Here is a tiny trained network, its code and every weight. The questions are about switching its units off for an input and a class, where a switched-off unit gives its printed mean instead of its output.

import numpy as np


def w(rows, s, z=0):
    codes = np.array(rows[::2]) - 128.0
    scale = np.full(codes.shape[1], s)
    scale[-1] = z or s
    return codes * scale


def f(y):
    return y / 2 * (1 + np.tanh(0.7978845608 * (y + 0.044715 * y**3)))


def log_softmax(a):
    a = a - a.max(-1, keepdims=True)
    return a - np.log(np.exp(a).sum(-1, keepdims=True))


def net(x, mask):
    res = np.array(x, float).reshape(1, 4) / 4 @ E
    y = f(res @ A[0][:, :-1].T + A[0][:, -1])
    res = res + np.where(mask, y, B[0][:, -1]) @ B[0][:, :-1]
    return log_softmax(res[-1] @ U[:, :-1].T + U[:, -1])


A, B = {}, {}
E = w([
[33,145,57,108],'x0',
[40,166,154,241],'x1',
[183,255,189,119],'x2',
[45,76,243,82],'x3',
],0.0071)
A[0] = w([
[118,187,99,102,202],'neuron 1',
[155,80,78,123,254],'neuron 2',
[101,173,146,173,155],'neuron 3',
[162,113,160,83,160],'neuron 4',
[185,204,158,78,205],'neuron 5',
[119,102,65,110,178],'neuron 6',
[175,234,130,60,177],'neuron 7',
[86,124,140,197,137],'neuron 8',
[248,66,235,100,195],'neuron 9',
[164,115,156,135,139],'neuron 10',
[49,147,207,160,211],'neuron 11',
[134,85,64,88,157],'neuron 12',
[91,67,75,150,192],'neuron 13',
],0.015,0.0047)
B[0] = w([
[140,183,156,109,167],'neuron 1',
[147,153,42,182,199],'neuron 2',
[69,145,152,93,172],'neuron 3',
[150,101,98,117,174],'neuron 4',
[171,125,119,34,218],'neuron 5',
[172,151,128,186,175],'neuron 6',
[180,170,140,32,219],'neuron 7',
[42,175,145,139,178],'neuron 8',
[70,14,2,72,255],'neuron 9',
[113,110,95,105,150],'neuron 10',
[133,70,253,153,221],'neuron 11',
[193,116,115,208,185],'neuron 12',
[139,181,146,211,198],'neuron 13',
],0.025,0.012)
U = w([
[86,17,167,121,34],'0',
[24,138,254,181,252],'1',
[73,39,2,122,104],'2',
[208,214,140,49,130],'3',
[171,218,55,236,70],'4',
],0.0089,0.0029)

Each question gives the input, the list of numbers given to net, and the class t.
The units are the neurons (one row each of A and B). Each row of codes is followed by its name. A weight is (code - 128) times the scale printed after its matrix; where a second scale follows, it is the last column's (A, B and U).
mask holds one flag per neuron, in row order. A switched-off neuron (its flag False) gives its mean, the last column of its row in B, instead of its output. The means were averaged over made-up inputs and are rounded, as every weight is.
A unit's drop is (log p(t) with every unit on - log p(t) with that unit switched off) / (log p(t) with every unit on - log p(t) with every unit switched off).
The circuit of an input: a set's keep is (log p(t) with only the set's units on - log p(t) with every unit switched off) / (log p(t) with every unit on - log p(t) with every unit switched off). Starting from the 12 units with the biggest drops (on a tie, the unit counted first), units are removed one at a time, each time the one whose removal leaves the highest keep (on an exact tie, the one counted first), for as long as the keep stays at least 0.8.
units of the circuit, in order: the units of the circuit, biggest drop first
unit that matters most: the unit with the biggest drop
k most important neurons: the k neurons with the biggest drops, biggest first
drop of u: that unit's drop, to one decimal
input [-7,6,3,4], class 0: units of the circuit, in order : (neuron 11; neuron 9)
input [4,8,-4,-8], class 4: unit that matters most : neuron 11
input [-5,1,1,-7], class 3: 2 most important neurons : (neuron 7; neuron 9)
input [8,-4,4,8], class 3: 4 most important neurons : (neuron 9; neuron 8; neuron 13; neuron 3)
input [7,-7,1,3], class 3: 2 most important neurons : (neuron 9; neuron 13)
input [-3,2,6,3], class 0: 3 most important neurons : (neuron 11; neuron 9; neuron 2)
input [-7,-5,7,3], class 2: drop of neuron 9 : 5.7
input [-3,3,6,5], class 0: drop of neuron 11 : 1.4
input [1,-5,7,8], class 2: drop of neuron 9 : 9.8
input [-2,2,1,-8], class 3: drop of neuron 9 : 0.3
